Below are the code and all the weights of a small trained network. Each question names an input and a target symbol and asks about switching units off, where a switched-off unit gives its printed mean instead of its output.

import numpy as np


def w(rows, s, z=0):
    codes = np.array(rows[::2]) - 128.0
    scale = np.full(codes.shape[1], s)
    scale[-1] = z or s
    return codes * scale


def f(y):
    return y / 2 * (1 + np.tanh(0.7978845608 * (y + 0.044715 * y**3)))


def softmax(a):
    e = np.exp(a - a.max(-1, keepdims=True))
    return e / e.sum(-1, keepdims=True)


def log_softmax(a):
    a = a - a.max(-1, keepdims=True)
    return a - np.log(np.exp(a).sum(-1, keepdims=True))


def net(x, mask):
    ids = ['ΓΛΞζμσ'.index(c) for c in x.split()]
    T = len(ids)
    res = E[ids] + P[:T]
    r = res
    for j in range(2):
        rows = slice(2 * j, 2 * j + 2)
        q, k, v = (r @ M[0][rows].T for M in (Q, K, V))
        z = softmax(np.where(np.tri(T) > 0, q @ k.T / 2**0.5, -1e9)) @ v
        o = O[0][rows]
        res = res + np.where(mask[j], z, o[:, -1]) @ o[:, :-1]
    y = f(res @ A[0][:, :-1].T + A[0][:, -1])
    res = res + np.where(mask[2:14], y, B[0][:, -1]) @ B[0][:, :-1]
    return log_softmax(res[-1] @ U[:, :-1].T + U[:, -1])


Q, K, V, O, A, B = {}, {}, {}, {}, {}, {}
E = w([
[137,137,226,155],'Γ',
[128,149,171,231],'Λ',
[254,228,125,8],'Ξ',
[188,131,221,172],'ζ',
[172,145,35,235],'μ',
[168,153,90,2],'σ',
],0.016)
P = w([
[77,217,139,170],'0',
[179,85,144,252],'1',
[174,73,127,254],'2',
[176,67,118,243],'3',
[177,58,117,234],'4',
[184,54,104,237],'5',
[192,52,93,235],'6',
[185,52,83,234],'7',
[196,47,79,236],'8',
],0.0088)
Q[0] = w([
[93,30,221,222],'H0',
[173,11,2,146],'H0',
[195,142,164,235],'H1',
[113,111,175,149],'H1',
],0.014)
K[0] = w([
[149,17,155,183],'H0',
[61,152,83,160],'H0',
[73,253,115,124],'H1',
[85,168,117,150],'H1',
],0.018)
V[0] = w([
[110,101,202,254],'H0',
[66,97,191,88],'H0',
[221,131,163,45],'H1',
[17,148,169,59],'H1',
],0.011)
O[0] = w([
[117,179,98,164,255],'H0',
[168,72,73,110,77],'H0',
[162,57,87,166,116],'H1',
[6,66,207,174,108],'H1',
],0.016,0.02)
A[0] = w([
[173,180,136,109,132],'N0',
[121,64,62,127,70],'N1',
[101,70,144,181,184],'N2',
[69,139,159,170,126],'N3',
[128,153,120,170,139],'N4',
[141,152,48,119,31],'N5',
[123,141,100,185,115],'N6',
[157,124,148,20,171],'N7',
[96,191,121,91,2],'N8',
[121,102,9,76,129],'N9',
[181,156,125,70,157],'N10',
[102,158,148,149,188],'N11',
],0.014,0.0077)
B[0] = w([
[105,66,115,42,217],'N0',
[60,180,169,174,137],'N1',
[36,123,121,87,165],'N2',
[155,91,175,110,236],'N3',
[145,122,97,113,251],'N4',
[110,183,196,150,168],'N5',
[138,87,84,79,250],'N6',
[120,115,22,218,159],'N7',
[105,82,142,54,181],'N8',
[187,78,254,92,153],'N9',
[40,159,131,171,178],'N10',
[164,124,198,187,241],'N11',
],0.01,0.026)
U = w([
[220,28,171,4,137],'Γ',
[254,205,111,145,183],'Λ',
[111,140,69,143,182],'Ξ',
[92,214,232,210,101],'ζ',
[99,177,129,84,133],'μ',
[75,11,149,63,1],'σ',
],0.0075,0.0061)

Each question gives the input, a string of symbols that net reads in full, and the target symbol t.
The units are the heads (2 rows each of Q, K, V and O) and the neurons (one row each of A and B). Each row of codes is followed by its name. A weight is (code - 128) times the scale printed after its matrix; where a second scale follows, it is the last column's (O, A, B and U).
mask holds one flag per unit, heads first, then neurons. A switched-off unit (its flag False) gives its mean, the last column of its rows in O or B, instead of its output. The means were averaged over made-up inputs and are rounded, as every weight is.
A unit's drop is (log p(t) with every unit on - log p(t) with that unit switched off) / (log p(t) with every unit on - log p(t) with every unit switched off).
top k neurons: the k neurons with the biggest drops, biggest first
drop when u is switched off: that unit's drop, to one decimal
input μ Λ Λ Λ Γ Γ σ Λ σ, target μ: top 2 neurons : [N10, N11]
input Ξ Λ Λ Ξ μ, target Ξ: top 2 neurons : [N2, N6]
input σ σ ζ Λ μ Λ Λ Λ, target σ: top neuron : [N2]
input μ Γ μ Γ μ μ Λ Γ, target μ: top 3 neurons : [N10, N0, N3]
input μ Γ μ σ Λ, target μ: top 4 neurons : [N0, N10, N3, N5]
input Λ Λ Λ Λ Λ Ξ, target Ξ: top 2 neurons : [N7, N10]
input σ Λ Ξ, target Ξ: top 2 neurons : [N7, N0]
input Ξ Γ ζ Λ μ, target Ξ: top 3 neurons : [N2, N0, N6]
input Γ Λ Ξ σ μ ζ Γ Γ, target ζ: top 2 neurons : [N0, N8]
input Γ Γ Λ ζ ζ Γ σ, target ζ: top 4 neurons : [N10, N5, N6, N1]
input ζ Γ Λ Λ Λ, target Λ: drop when N8 is switched off : 0.1
input μ Λ ζ μ σ Γ Γ σ Γ, target μ: drop when N10 is switched off : 0.6
input μ Λ Γ Γ Λ σ, target μ: drop when N10 is switched off : 0.2
